Here is a tiny trained network, its code and every weight. The questions are about switching its units off for an input and a class, where a switched-off unit gives its printed mean instead of its output.

import numpy as np


def w(rows, s, z=0):
    codes = np.array(rows[::2]) - 128.0
    scale = np.full(codes.shape[1], s)
    scale[-1] = z or s
    return codes * scale


def norm(h):
    return h / np.sqrt((h * h).mean(-1, keepdims=True) + 1e-5)


def f(y):
    return y / 2 * (1 + np.tanh(0.7978845608 * (y + 0.044715 * y**3)))


def log_softmax(a):
    a = a - a.max(-1, keepdims=True)
    return a - np.log(np.exp(a).sum(-1, keepdims=True))


def net(x, mask):
    res = np.array(x, float).reshape(1, 2) / 4 @ E
    u = 0
    for l in range(3):
        y = f(norm(res) @ A[l][:, :-1].T + A[l][:, -1])
        res = res + np.where(mask[u : u + 5], y, B[l][:, -1]) @ B[l][:, :-1]
        u += 5
    return log_softmax(norm(res)[-1] @ U[:, :-1].T + U[:, -1])


A, B = {}, {}
E = w([
[149,180,44,164,218],'x0',
[253,84,90,70,97],'x1',
],0.0075)
A[0] = w([
[1,135,99,84,103,153],'0.n0',
[175,87,148,82,118,165],'0.n1',
[120,229,229,96,89,85],'0.n2',
[185,46,100,188,153,2],'0.n3',
[103,63,129,114,2,25],'0.n4',
],0.0072,0.0013)
B[0] = w([
[170,106,201,32,211,221],'0.n0',
[145,75,131,67,74,207],'0.n1',
[121,125,65,193,155,185],'0.n2',
[134,196,2,84,114,147],'0.n3',
[74,37,118,151,85,251],'0.n4',
],0.0079,0.0034)
A[1] = w([
[141,93,52,197,177,3],'1.n0',
[172,183,106,194,125,4],'1.n1',
[114,12,50,247,175,128],'1.n2',
[198,149,78,136,128,96],'1.n3',
[255,119,98,19,92,169],'1.n4',
],0.0085,0.0034)
B[1] = w([
[157,111,190,2,38,137],'1.n0',
[130,93,162,20,41,128],'1.n1',
[196,108,206,95,82,165],'1.n2',
[23,149,102,73,130,162],'1.n3',
[83,168,38,240,181,254],'1.n4',
],0.0086,0.0063)
A[2] = w([
[166,112,169,121,145,15],'2.n0',
[158,140,36,86,174,211],'2.n1',
[135,68,148,136,3,38],'2.n2',
[123,182,104,62,115,5],'2.n3',
[101,122,180,68,84,159],'2.n4',
],0.013,0.0025)
B[2] = w([
[29,136,123,139,126,129],'2.n0',
[150,156,138,107,91,254],'2.n1',
[191,68,149,183,124,240],'2.n2',
[158,89,252,74,168,157],'2.n3',
[155,165,68,69,87,195],'2.n4',
],0.014,0.0063)
U = w([
[157,181,19,144,131,207],'0',
[116,94,114,87,152,3],'1',
[38,52,203,90,119,74],'2',
[186,174,195,21,160,137],'3',
[76,160,171,192,252,168],'4',
[187,9,149,177,93,191],'5',
],0.018,0.0068)

Each question gives the input, the list of numbers given to net, and the class t.
The units are the neurons (one row each of A and B). Each row of codes is followed by its name. A weight is (code - 128) times the scale printed after its matrix; where a second scale follows, it is the last column's (A, B and U).
mask holds one flag per neuron, layer by layer. A switched-off neuron (its flag False) gives its mean, the last column of its row in B, instead of its output. The means were averaged over made-up inputs and are rounded, as every weight is.
A unit's drop is (log p(t) with every unit on - log p(t) with that unit switched off) / (log p(t) with every unit on - log p(t) with every unit switched off).
The circuit of an input: a set's keep is (log p(t) with only the set's units on - log p(t) with every unit switched off) / (log p(t) with every unit on - log p(t) with every unit switched off). Starting from the 12 units with the biggest drops (on a tie, the unit counted first), units are removed one at a time, each time the one whose removal leaves the highest keep (on an exact tie, the one counted first), for as long as the keep stays at least 0.8.
units of the circuit, in order: the units of the circuit, biggest drop first
unit that matters most: the unit with the biggest drop
top k neurons: the k neurons with the biggest drops, biggest first
top k neurons in layer l: the k neurons of layer l with the biggest drops, biggest first
drop of u: that unit's drop, to one decimal
input [2,-2], class 4: unit that matters most -> 2.n4
input [8,-5], class 3: units of the circuit, in order -> 1.n4, 1.n0
input [3,-2], class 4: top 2 neurons in layer 1 -> 1.n3, 1.n4
input [-4,-7], class 4: top 2 neurons -> 0.n2, 0.n1
input [-2,-2], class 2: top 4 neurons -> 0.n0, 1.n4, 2.n0, 0.n2
input [1,-1], class 4: top 2 neurons -> 0.n3, 2.n4
input [-1,2], class 0: top 4 neurons -> 1.n4, 0.n3, 0.n1, 0.n2
input [-1,-1], class 2: top 2 neurons -> 0.n0, 2.n0
input [8,0], class 3: drop of 1.n1 -> 0.0
input [3,-1], class 3: drop of 0.n4 -> 0.2
input [-5,-8], class 4: drop of 1.n0 -> 0.5
